The symbols move the states like this.
at | * $ % ^ @ ~ + §
gz | hl nf none none cd none none dn
dg | none none ns hd nt none none ff
ms | ld none none none hg nf none tc
cn | ft zb tp cq tt pp zh hp
ns | lc nc dg dq tz gl q121 rp
zj | fd lh gg hm hr nb pf fs
mt | mf lg mg ch zs qc nm hf
qb | jn ql fc bm none none none none
rl | none nt rj sb none none none jn
cm | zh cd qm dm nf hg ft jg
dn | tb lt gp zf sc cj bg gz
tn | qq bq hm gg qf sz rp q121
hn | cj gm jt gj zt tb fq gf
pc | fc sm jn mc jf ll zp rj
fd | zj none jz none fl none qr none
ff | gq lm rp pf rz rf hm dg
zm | rp zf gq lt sj pz qq lc
zs | zg none tc none mt qr none none
cp | br hp zd zp fr rh mc zb
qs | qf fh gh zq qq sq sj mm
sc | mc jg bm fc dn sl br cd
hj | none tl none qz none rj none ll
mh | zd fl br none none none bm none
lm | none ff jf tr jn none none none
pp | zz gn hq q225 q95 cn bh mn
cr | zb ft none none none none cd br
sq | dj none none bn none qs pm none
q121 | none none none tt cq none ns tn
dz | nt none dm qm none none none ql
qp | tl none none hg none dm none pm
nf | dq gz rt lc cm ms dl lt
jr | gh qj qf hr hm rq rz ls
hg | bh pb hf qp ms cm zz mg
nj | none dj none rh none zp ll none
bm | nl qc sc qb gp lg mh nh
qj | none jr zp zd none none jn none
rg | sn fq nb sz mn gg gm q95
gm | tc hn zg zn rn qg rg ld
hl | gz dq jj nc mp gf bt tb
zf | jf zm none dn fc none none none
cj | hn tc none none sl dn none none
lt | qg dn qr zm jg tc jz nf
hp | zq cp hr qf gg mn dp cn
zq | hp br fl qs jz bn jg ft
q225 | none none none pp none cq tl dj
zd | mh hr cp qj lh dc nl dt
qf | qs zp jr hp tn dj sm cq
cd | mp cm nh jm gz pb cr sc
sz | none none none rg dj tn zn none
nc | none ns none hl rj none none jf
qq | tn none none jz qs none zm none
gn | none pp none none none zb qz rh
fl | hr mh zq gh fd nm qc tm
hr | fl zd hp jr zj pn ph tp
mz | ch pj sf mf rf rz rq rc
nm | pn none bn none none fl mt none
zz | pp none none none none ft hg bn
tt | dl bt fs q121 cn q95 dq gg
dt | none tp zb none none none sb zd
jd | hf mb bh rc fz ng hq mf
qr | pf gp lt gq qc zs fd rt
pj | none mz ll dd none jn none none
zp | fh qf qj cp bq nj pc sr
pz | zn none none tc pm zm none none
ft | cn cr tm mm dl zz cm zq
br | cp zq mh fh bg zl sc cr
tp | tm dt cn ls fs hq ng hr
tl | qp hj rc bh gl tz q225 sf
fr | bg gg lh bq cp fq tb bt
qc | ph bm jg ql qr mt fl qm
sm | sj pc rz dp rp sf qf tz
jf | zf rp lm tb pc gj bq nc
dd | lg mf zt pj jt nl dc mb
jn | qb rz pc nl lm pj qj rl
sf | pm ll mz rn zn sm dj tl
gg | jz fr zj tn hp rg qg tt
sb | nh ng mp rl jj mb dt nl
lg | dd mt sl none none bm none none
nl | bm ph mc jn tr dd zd sb
rn | mg zt mf sf gm dp mn bh
dq | nf hl hd ns zh ld tt qg
jg | dp sc qc sj lt mg zq cm
hd | rt jj dq dg ng fz fs pf
ls | none none cq tp none none nt jr
hq | none none pp none none tp jd pn
rc | none none tl jd none nt none mz
hf | jd none hg none none qm none mt
rj | jm tz rl mp nc hj sr pc
tc | gm cj zs pz mg lt sn ms
mp | cd zh sb rj hl qz zb mc
hm | none none tn zj jr none ff none
gl | none none none ld tl ns none zn
jm | rj dm none cd none none none fc
zb | cr cn dt sr bt gn mp cp
rp | zm jf ff qg sm zn tn ns
dl | tt none none none ft none nf jz
rz | ql jn sm ph ff mz jr nt
zr | ll pm none sl none fc none none
q95 | none none none none pp tt ld rg
dm | tz jm dz cm lc qp mm sj
lh | none zj fr none zd none tr none
rf | none none zn zg mz ff none none
gf | none ld none none qz hl none hn
fq | none rg none none rh fr hn none
fs | none none tt none tp none hd zj
dj | sq nj rq mn sz qf sf q225
rh | zl mn dc nj fq cp zt gn
mc | sc dp nl pc tb zt cp mp
ll | zr sf pj zt gj pc nj hj
sl | zt mg lg zr cj sc zl pb
gj | none zn none hn ll jf none none
fh | zp qs none br none none fc none
dp | jg mc ph sm qg rn hp zh
ng | qm sb zh nt hd jd tp ph
mb | none jd qz none none sb none dd
dc | none pn rh none none zd dd none
jz | gg bg fd qq zq sn lt dl
cq | mm sr ls cn q121 q225 tz qf
sj | sm fc ql jg zm pm qs dm
tb | dn qg tr jf mc hn fr hl
sn | rg none none none bn jz tc none
tm | tp none ft none none none qm fl
gh | jr none qs fl none none ql none
qg | lt tb pf rp dp gm gg dq
nh | sb qm cd none none none none bm
pm | sf zr ch mg pz sj sq qp
nb | none none rg none pn zj zg none
zn | pz gj rf gm sf rp sz gl
zl | rh bn none none none br sl none
rt | hd none nf none qm none none qr
mg | rn sl mt pm tc jg bn hg
jj | none hd hl none sb none none tr
ql | rz qb sj qc gq ch gh dz
gq | ff none zm qr ql none none none
jt | none zg hn none dd tr none none
pb | qz hg none none none cd none sl
sr | none cq none zb none none rj zp
bh | hg qz jd tl ld zh pp rn
mm | cq none none ft none none dm qs
bq | none tn none fr zp none jf none
fc | pc sj qb sc zf zr fh jm
zg | zs jt gm rf mf pf nb fz
ch | mz none pm mt none ql none none
mn | bn rh pn dj rg hp rn pp
nt | dz rl tz ng dg rc ls rz
lc | ns none none nf dm none none zm
tr | gp pf tb lm nl jt lh jj
qm | ng nh cm dz rt hf tm qc
zh | cm mp ng tz dq bh cn dp
rq | none none dj pn none jr mz none
mf | mt dd rn mz zg ph pn jd
pn | nm dc mn rq nb hr mf hq
gp | tr qr dn none bm none none none
tz | dm rj nt zh ns tl cq sm
ph | qc nl dp rz pf mf hr ng
bg | fr jz none none br none dn none
bn | mn zl nm sq sn zq mg zz
qz | pb bh mb hj gf mp gn zt
ld | ms gf fz gl bh dq q95 gm
bt | none tt none none zb none hl fr
pf | qr tr qg ff ph zg zj hd
zt | sl rn dd ll hn mc rh qz
fz | none none ld none jd hd none zg

In the rows, 51 means zero.

The rows follow the links: the fewer symbols apart two states are, the more alike their rows tend to be.

Each row is also shifted at random along 3 hidden directions that mean nothing.

The rows of 88 states, shuffled:
Each row stands for one state.
r1: [ 28,  58,  58,  45,  29,  56,  50,  55,  38,  46,  44,  31,  40,  52,  34,  54,  35,  54,  59,  38,  43,  56,  50,  51,  54,  33,  50,  58,  48,  54,  30,  46,  48,  48]
r2: [ 46,  55,  54,  41,  48,  59,  41,  46,  42,  55,  55,  41,  45,  33,  46,  47,  62,  54,  61,  58,  38,  58,  42,  47,  65,  51,  39,  45,  51,  55,  50,  62,  47,  43]
r3: [ 36,  53,  47,  38,  47,  45,  59,  56,  48,  47,  51,  43,  58,  51,  54,  51,  69,  58,  56,  56,  40,  62,  36,  39,  59,  36,  39,  55,  47,  54,  60,  52,  55,  70]
r4: [ 53,  66,  49,  41,  57,  70,  51,  58,  49,  39,  38,  59,  47,  44,  45,  56,  56,  65,  61,  38,  48,  60,  52,  37,  62,  52,  50,  48,  60,  43,  42,  46,  46,  63]
r5: [ 44,  49,  57,  54,  66,  54,  45,  42,  63,  57,  47,  62,  46,  33,  59,  42,  53,  50,  65,  45,  54,  54,  61,  58,  43,  66,  45,  41,  61,  45,  65,  52,  45,  42]
r6: [ 55,  43,  47,  38,  49,  57,  52,  39,  45,  60,  58,  43,  72,  45,  63,  49,  60,  48,  30,  63,  52,  44,  33,  54,  59,  55,  45,  49,  49,  66,  48,  70,  56,  53]
r7: [ 44,  48,  57,  53,  45,  46,  50,  57,  49,  53,  73,  45,  41,  46,  47,  53,  57,  42,  59,  51,  58,  63,  64,  57,  58,  47,  51,  52,  41,  56,  52,  60,  49,  35]
r8: [ 49,  71,  56,  43,  55,  71,  52,  59,  49,  40,  35,  49,  41,  53,  40,  59,  38,  48,  47,  37,  61,  45,  57,  53,  50,  56,  56,  57,  58,  43,  40,  44,  55,  57]
r9: [ 64,  55,  58,  55,  63,  54,  47,  53,  55,  47,  55,  59,  40,  48,  55,  61,  47,  39,  62,  49,  64,  49,  69,  59,  44,  64,  62,  49,  41,  41,  59,  44,  46,  55]
r10: [ 67,  40,  47,  63,  26,  50,  50,  60,  50,  52,  67,  44,  54,  57,  47,  38,  49,  51,  48,  35,  58,  60,  61,  46,  54,  26,  54,  68,  54,  61,  39,  60,  55,  31]
r11: [ 49,  55,  39,  57,  43,  47,  46,  48,  41,  59,  56,  55,  46,  59,  29,  60,  46,  54,  44,  61,  36,  47,  41,  42,  57,  51,  60,  45,  64,  48,  43,  50,  50,  35]
r12: [ 73,  52,  59,  61,  43,  42,  52,  53,  43,  56,  47,  51,  43,  69,  36,  72,  25,  48,  52,  55,  51,  41,  61,  63,  45,  57,  59,  47,  30,  46,  39,  47,  52,  43]
r13: [ 56,  51,  49,  53,  46,  41,  60,  60,  44,  41,  72,  52,  53,  56,  55,  67,  60,  44,  43,  56,  62,  61,  53,  52,  58,  45,  56,  54,  32,  52,  47,  56,  55,  54]
r14: [ 51,  43,  44,  46,  47,  44,  51,  42,  47,  58,  70,  55,  66,  40,  64,  54,  68,  47,  37,  62,  59,  59,  43,  51,  66,  58,  51,  49,  43,  58,  51,  68,  53,  45]
r15: [ 67,  37,  46,  52,  59,  38,  53,  44,  55,  58,  63,  64,  60,  56,  57,  62,  57,  45,  48,  75,  47,  53,  39,  54,  54,  68,  49,  45,  36,  58,  65,  57,  53,  62]
r16: [ 52,  43,  61,  44,  53,  47,  40,  47,  56,  56,  46,  45,  44,  36,  52,  44,  55,  59,  66,  57,  36,  61,  46,  54,  57,  52,  33,  44,  48,  57,  59,  57,  46,  44]
r17: [ 37,  57,  44,  54,  56,  55,  52,  63,  57,  39,  60,  58,  37,  44,  51,  49,  60,  48,  66,  34,  67,  60,  70,  51,  45,  49,  53,  60,  57,  41,  61,  44,  50,  52]
r18: [ 44,  46,  67,  47,  49,  49,  39,  50,  55,  58,  41,  30,  44,  47,  46,  46,  38,  42,  56,  54,  51,  40,  50,  69,  40,  55,  42,  53,  41,  61,  46,  56,  53,  44]
r19: [ 78,  40,  57,  57,  43,  35,  57,  58,  49,  49,  58,  41,  48,  55,  50,  49,  42,  43,  55,  53,  54,  49,  59,  57,  35,  35,  47,  60,  40,  47,  56,  39,  57,  51]
r20: [ 43,  52,  53,  58,  41,  45,  57,  70,  49,  47,  56,  49,  38,  57,  34,  64,  50,  46,  73,  50,  47,  70,  56,  50,  57,  43,  57,  56,  44,  55,  50,  49,  54,  50]
r21: [ 46,  54,  59,  39,  58,  46,  47,  52,  55,  50,  40,  45,  42,  45,  40,  59,  50,  57,  73,  65,  32,  53,  43,  51,  49,  56,  34,  41,  49,  49,  68,  47,  49,  60]
r22: [ 52,  54,  51,  58,  39,  51,  51,  35,  35,  61,  57,  51,  45,  49,  36,  56,  39,  58,  44,  49,  34,  53,  49,  44,  66,  48,  55,  39,  48,  50,  33,  53,  45,  30]
r23: [ 76,  58,  54,  47,  31,  55,  56,  59,  43,  43,  46,  38,  52,  64,  36,  59,  41,  49,  47,  54,  49,  53,  46,  54,  57,  37,  52,  60,  50,  56,  28,  53,  59,  53]
r24: [ 50,  51,  50,  48,  41,  63,  44,  48,  48,  61,  47,  38,  52,  47,  40,  45,  48,  56,  47,  54,  40,  47,  41,  44,  62,  48,  42,  51,  63,  60,  36,  59,  50,  37]
r25: [ 64,  51,  53,  44,  54,  42,  53,  45,  46,  47,  46,  52,  60,  57,  55,  58,  54,  52,  52,  64,  39,  59,  36,  50,  55,  54,  42,  43,  38,  54,  53,  51,  55,  72]
r26: [ 56,  53,  38,  52,  52,  52,  49,  55,  53,  53,  58,  65,  42,  54,  33,  68,  57,  54,  55,  71,  45,  53,  43,  50,  63,  66,  54,  38,  54,  53,  53,  60,  53,  42]
r27: [ 19,  59,  46,  43,  45,  49,  53,  54,  40,  44,  35,  45,  53,  64,  35,  64,  43,  61,  43,  61,  33,  45,  31,  42,  59,  46,  48,  45,  53,  46,  39,  46,  50,  68]
r28: [ 34,  57,  43,  40,  49,  60,  44,  54,  50,  58,  43,  48,  44,  51,  29,  58,  47,  53,  50,  70,  37,  38,  33,  48,  57,  55,  45,  54,  71,  54,  49,  57,  55,  44]
r29: [ 48,  64,  49,  55,  57,  72,  46,  38,  40,  56,  47,  62,  44,  41,  44,  54,  39,  59,  39,  39,  50,  45,  58,  42,  60,  62,  69,  44,  54,  38,  37,  49,  37,  36]
r30: [ 29,  50,  53,  45,  56,  44,  51,  43,  54,  59,  40,  46,  59,  57,  57,  55,  44,  49,  51,  71,  36,  37,  37,  56,  44,  59,  39,  48,  52,  54,  58,  47,  50,  66]
r31: [ 15,  31,  57,  62,  49,  42,  39,  55,  69,  63,  55,  38,  46,  44,  47,  32,  41,  41,  64,  56,  58,  45,  61,  64,  30,  51,  42,  61,  57,  61,  68,  52,  52,  25]
r32: [ 54,  50,  53,  38,  40,  57,  46,  62,  50,  47,  52,  27,  47,  50,  39,  51,  48,  40,  49,  60,  58,  42,  48,  58,  49,  37,  47,  68,  55,  50,  50,  51,  60,  49]
r33: [ 73,  52,  52,  56,  59,  58,  49,  52,  62,  52,  24,  54,  51,  55,  51,  38,  42,  68,  57,  42,  45,  55,  48,  46,  41,  49,  46,  54,  65,  51,  52,  46,  46,  57]
r34: [ 33,  45,  53,  49,  47,  42,  54,  46,  43,  49,  67,  53,  59,  51,  59,  60,  57,  43,  47,  52,  63,  63,  57,  56,  55,  50,  51,  51,  32,  58,  49,  60,  57,  49]
r35: [ 62,  43,  44,  63,  39,  46,  47,  50,  51,  59,  64,  53,  51,  42,  45,  42,  64,  60,  58,  47,  39,  74,  50,  40,  65,  44,  46,  52,  56,  60,  51,  61,  48,  30]
r36: [ 47,  54,  50,  41,  40,  49,  56,  65,  45,  43,  56,  44,  52,  56,  52,  59,  60,  47,  53,  60,  61,  59,  47,  54,  57,  38,  45,  59,  41,  54,  51,  56,  57,  67]
r37: [ 47,  61,  56,  41,  53,  68,  55,  38,  38,  42,  40,  47,  59,  43,  68,  41,  58,  58,  39,  33,  46,  50,  48,  42,  60,  46,  52,  52,  51,  45,  44,  44,  51,  67]
r38: [ 71,  43,  42,  53,  32,  52,  58,  47,  40,  53,  50,  38,  75,  58,  61,  29,  56,  63,  43,  30,  37,  67,  35,  32,  60,  23,  48,  63,  50,  62,  38,  62,  54,  59]
r39: [ 48,  42,  47,  41,  49,  59,  42,  48,  52,  62,  59,  35,  51,  33,  43,  41,  58,  46,  47,  68,  47,  39,  36,  52,  58,  55,  38,  54,  70,  64,  55,  63,  52,  30]
r40: [ 47,  45,  36,  46,  48,  51,  48,  62,  59,  50,  51,  57,  66,  53,  55,  51,  69,  60,  50,  63,  46,  65,  34,  44,  57,  44,  39,  64,  60,  63,  59,  65,  61,  65]
r41: [ 59,  52,  50,  35,  46,  54,  49,  63,  55,  46,  63,  40,  45,  43,  44,  54,  57,  43,  59,  62,  60,  57,  47,  59,  52,  44,  39,  62,  50,  61,  58,  59,  56,  50]
r42: [ 49,  53,  57,  50,  41,  44,  54,  50,  29,  46,  64,  48,  46,  42,  42,  52,  58,  58,  62,  34,  37,  66,  51,  39,  71,  40,  52,  35,  37,  43,  49,  44,  37,  43]
r43: [ 49,  49,  46,  50,  56,  49,  42,  47,  66,  58,  30,  47,  46,  57,  38,  50,  40,  57,  58,  67,  34,  41,  38,  56,  41,  54,  38,  49,  70,  58,  58,  55,  52,  47]
r44: [ 47,  49,  44,  43,  49,  57,  40,  64,  56,  49,  53,  51,  42,  47,  35,  54,  57,  58,  58,  64,  45,  56,  33,  46,  60,  54,  42,  51,  69,  60,  53,  63,  58,  50]
r45: [ 49,  64,  49,  40,  66,  63,  55,  51,  54,  44,  48,  62,  56,  43,  68,  59,  67,  54,  41,  57,  61,  51,  49,  51,  58,  61,  50,  49,  54,  48,  53,  56,  56,  66]
r46: [ 48,  50,  61,  40,  38,  49,  47,  55,  49,  48,  60,  31,  41,  39,  50,  52,  57,  44,  62,  46,  53,  62,  55,  54,  56,  39,  40,  59,  43,  56,  47,  57,  52,  46]
r47: [ 28,  56,  44,  37,  56,  55,  40,  60,  55,  48,  52,  46,  37,  39,  41,  57,  65,  51,  68,  69,  38,  50,  35,  48,  55,  55,  34,  47,  62,  51,  62,  52,  52,  50]
r48: [ 55,  63,  52,  40,  58,  66,  50,  66,  59,  39,  56,  49,  43,  39,  57,  55,  60,  45,  60,  44,  68,  56,  58,  56,  49,  51,  50,  64,  58,  51,  54,  55,  56,  56]
r49: [ 54,  56,  54,  43,  66,  55,  53,  43,  59,  44,  32,  55,  57,  52,  66,  53,  44,  52,  41,  52,  52,  36,  44,  54,  43,  63,  51,  46,  51,  45,  55,  46,  50,  69]
r50: [ 57,  58,  46,  37,  44,  52,  58,  49,  35,  45,  50,  40,  60,  58,  52,  62,  60,  53,  38,  58,  42,  53,  29,  42,  61,  40,  47,  52,  44,  49,  44,  49,  55,  68]
r51: [ 56,  52,  56,  49,  58,  59,  49,  54,  65,  48,  35,  45,  48,  47,  57,  39,  44,  45,  55,  51,  63,  42,  60,  63,  36,  51,  45,  65,  57,  52,  59,  45,  52,  56]
r52: [ 53,  37,  53,  50,  44,  41,  51,  60,  59,  45,  45,  37,  64,  62,  56,  44,  49,  45,  49,  57,  56,  49,  46,  58,  38,  39,  43,  68,  45,  60,  57,  55,  61,  64]
r53: [ 71,  53,  50,  54,  36,  39,  57,  65,  39,  37,  67,  45,  43,  49,  43,  61,  55,  47,  65,  45,  55,  66,  61,  47,  58,  35,  56,  53,  40,  46,  49,  39,  48,  48]
r54: [ 43,  41,  58,  60,  54,  41,  44,  42,  50,  64,  52,  47,  47,  49,  46,  44,  42,  52,  55,  51,  33,  46,  53,  56,  46,  49,  43,  43,  51,  51,  60,  46,  40,  35]
r55: [ 42,  64,  64,  37,  55,  67,  44,  52,  45,  44,  46,  38,  39,  37,  52,  53,  44,  43,  44,  43,  71,  44,  58,  59,  49,  57,  55,  55,  50,  45,  41,  49,  52,  44]
r56: [ 44,  66,  44,  43,  56,  72,  46,  56,  54,  47,  30,  54,  46,  46,  45,  59,  50,  56,  49,  43,  47,  44,  48,  38,  49,  59,  52,  51,  71,  45,  47,  50,  52,  56]
r57: [ 55,  45,  58,  44,  37,  54,  46,  58,  50,  53,  57,  31,  53,  46,  47,  34,  52,  44,  50,  52,  59,  50,  51,  55,  50,  33,  42,  66,  58,  62,  48,  60,  57,  38]
r58: [ 53,  48,  44,  42,  60,  62,  55,  54,  54,  44,  40,  53,  63,  47,  69,  42,  61,  58,  40,  46,  63,  43,  47,  45,  48,  48,  49,  55,  64,  50,  56,  51,  54,  68]
r59: [ 50,  37,  57,  50,  51,  50,  39,  42,  60,  62,  45,  33,  57,  39,  52,  33,  49,  53,  59,  59,  38,  43,  41,  57,  44,  51,  36,  51,  58,  60,  61,  52,  46,  43]
r60: [ 56,  47,  56,  53,  26,  40,  59,  45,  27,  47,  63,  37,  61,  57,  57,  52,  51,  46,  42,  34,  49,  59,  58,  50,  58,  30,  60,  59,  26,  46,  33,  44,  51,  54]
r61: [ 48,  64,  55,  38,  52,  65,  55,  60,  48,  35,  40,  44,  38,  46,  52,  49,  48,  48,  54,  40,  62,  45,  59,  53,  43,  36,  56,  61,  58,  45,  48,  39,  51,  55]
r62: [ 35,  51,  53,  63,  47,  37,  49,  59,  51,  51,  42,  58,  40,  55,  32,  53,  40,  67,  77,  50,  19,  68,  52,  43,  52,  46,  44,  37,  47,  47,  58,  34,  43,  61]
r63: [ 84,  44,  62,  44,  49,  48,  45,  60,  55,  44,  51,  42,  46,  49,  48,  55,  53,  42,  64,  65,  55,  55,  52,  64,  46,  55,  39,  54,  36,  62,  53,  56,  55,  56]
r64: [ 55,  51,  54,  48,  40,  45,  54,  61,  37,  46,  65,  42,  41,  55,  33,  65,  46,  35,  46,  58,  56,  45,  55,  53,  51,  42,  55,  56,  46,  44,  46,  39,  54,  42]
r65: [ 46,  53,  59,  51,  54,  58,  55,  53,  53,  46,  61,  55,  39,  36,  56,  48,  58,  45,  55,  34,  70,  60,  73,  50,  54,  48,  61,  56,  49,  46,  51,  50,  47,  42]
r66: [ 67,  46,  57,  50,  40,  47,  44,  60,  62,  54,  39,  39,  47,  62,  44,  51,  41,  50,  58,  55,  54,  47,  45,  65,  38,  43,  42,  66,  54,  64,  45,  57,  57,  52]
r67: [ 54,  49,  52,  48,  56,  49,  39,  56,  63,  55,  38,  52,  49,  55,  44,  54,  51,  57,  65,  67,  32,  56,  45,  54,  49,  57,  37,  47,  59,  59,  59,  57,  54,  57]
r68: [ 34,  59,  52,  37,  55,  59,  49,  56,  53,  41,  43,  50,  54,  53,  57,  56,  49,  40,  41,  51,  73,  39,  50,  55,  45,  55,  57,  61,  55,  50,  48,  52,  56,  59]
r69: [ 64,  40,  57,  57,  57,  42,  47,  43,  53,  63,  63,  52,  51,  42,  51,  47,  56,  49,  61,  60,  45,  54,  58,  52,  53,  66,  43,  38,  44,  56,  59,  54,  44,  41]
r70: [ 48,  44,  51,  54,  47,  33,  59,  52,  50,  50,  56,  45,  57,  63,  55,  55,  43,  44,  47,  60,  52,  49,  51,  57,  40,  46,  53,  57,  39,  50,  52,  49,  56,  57]
r71: [ 33,  43,  33,  56,  51,  42,  53,  55,  62,  52,  61,  67,  59,  60,  50,  60,  59,  55,  47,  71,  53,  57,  37,  47,  57,  54,  54,  49,  57,  56,  58,  64,  60,  51]
r72: [ 94,  43,  57,  61,  46,  38,  52,  57,  54,  47,  63,  48,  50,  55,  51,  51,  50,  45,  63,  52,  57,  68,  62,  57,  48,  44,  47,  55,  35,  57,  57,  55,  52,  48]
r73: [ 49,  62,  43,  45,  58,  66,  57,  50,  47,  49,  33,  58,  59,  57,  59,  58,  45,  62,  34,  47,  53,  42,  43,  42,  59,  53,  56,  49,  55,  46,  41,  56,  52,  67]
r74: [ 39,  56,  49,  44,  42,  54,  50,  58,  48,  45,  48,  47,  55,  62,  43,  66,  45,  45,  40,  65,  55,  42,  38,  61,  54,  50,  54,  65,  47,  63,  35,  59,  61,  60]
r75: [ 62,  41,  47,  52,  41,  45,  50,  43,  37,  62,  67,  38,  52,  40,  48,  39,  55,  50,  44,  48,  42,  50,  46,  42,  58,  36,  51,  46,  53,  47,  49,  52,  43,  31]
r76: [ 35,  51,  50,  59,  54,  54,  57,  52,  51,  46,  58,  53,  61,  46,  66,  37,  56,  47,  43,  35,  72,  51,  64,  53,  45,  43,  60,  65,  50,  49,  48,  51,  53,  49]
r77: [ 36,  52,  49,  40,  47,  62,  42,  48,  50,  58,  50,  49,  44,  42,  42,  57,  53,  56,  58,  61,  40,  56,  42,  51,  65,  59,  42,  39,  52,  59,  42,  65,  51,  37]
r78: [ 63,  43,  38,  50,  46,  43,  50,  50,  50,  57,  68,  47,  52,  45,  41,  45,  60,  48,  41,  70,  47,  40,  41,  49,  53,  48,  51,  48,  69,  48,  63,  47,  53,  33]
r79: [ 27,  44,  59,  50,  46,  50,  49,  51,  47,  59,  68,  37,  40,  45,  36,  54,  42,  36,  46,  61,  63,  38,  58,  66,  50,  57,  53,  55,  48,  53,  45,  52,  49,  25]
r80: [ 46,  42,  41,  52,  51,  49,  49,  45,  52,  63,  63,  64,  65,  52,  54,  59,  61,  52,  42,  61,  48,  58,  43,  49,  65,  62,  54,  47,  46,  62,  47,  70,  53,  42]
r81: [ 72,  45,  56,  49,  47,  55,  41,  35,  54,  66,  39,  48,  53,  50,  50,  48,  40,  53,  50,  57,  33,  44,  39,  60,  54,  59,  44,  46,  53,  63,  39,  62,  52,  42]
r82: [ 44,  60,  50,  44,  55,  76,  41,  41,  54,  56,  38,  52,  49,  40,  49,  47,  49,  57,  46,  42,  52,  42,  47,  50,  56,  64,  55,  49,  68,  51,  45,  61,  46,  37]
r83: [ 28,  46,  47,  56,  36,  33,  59,  60,  47,  41,  59,  40,  56,  68,  50,  47,  53,  46,  44,  50,  56,  57,  50,  47,  44,  29,  51,  66,  49,  52,  52,  46,  56,  62]
r84: [ 45,  53,  66,  46,  46,  44,  43,  57,  57,  51,  39,  34,  41,  55,  43,  55,  37,  45,  61,  61,  48,  46,  51,  65,  37,  48,  41,  54,  46,  54,  53,  41,  52,  56]
r85: [ 62,  48,  54,  61,  49,  31,  51,  46,  43,  57,  50,  47,  46,  56,  41,  52,  38,  55,  56,  54,  29,  46,  44,  48,  47,  46,  48,  41,  49,  40,  60,  33,  48,  51]
r86: [ 34,  43,  53,  58,  56,  36,  54,  57,  63,  48,  58,  56,  52,  64,  56,  56,  55,  40,  60,  61,  54,  58,  55,  59,  41,  53,  42,  51,  40,  55,  62,  53,  56,  58]
r87: [ 82,  42,  51,  57,  57,  38,  48,  48,  59,  58,  60,  58,  52,  55,  47,  52,  58,  50,  55,  63,  48,  54,  49,  54,  48,  58,  44,  41,  47,  54,  65,  49,  49,  49]
r88: [ 74,  47,  45,  36,  46,  55,  50,  52,  46,  51,  51,  34,  53,  50,  42,  49,  59,  51,  42,  66,  45,  37,  29,  43,  57,  42,  41,  58,  67,  54,  54,  58,  59,  47]

Some states, each with its row:
gh r68
sf r47
sj r32
bq r33
tl r2
jn r30
bm r70
sm r88
qm r60
hf r34
sq r48
ld r35
mc r85
pj r25
sz r4
dg r38
pm r41
jg r64
zn r44
hn r62
lc r1
dn r12
rp r28
mz r3
gn r5
jf r43
gq r74
tz r39
jr r58

Row, symbols taken left to right, then the row they reach:
r57 ^: r79
r19 * ~: r87
r76 % + *: r75
r10 § ~: r20
r45 + ~: r50
r61 ^ ~: r17
r42 $ * *: r69
r67 @ §: r16
r49 + * %: r84
r27 +: r73
r46 ^: r7
r15 * * *: r86
r83 ~ ^: r36
r54 ^: r59
r71 %: r26
r53 § +: r65
r6 % @: r24

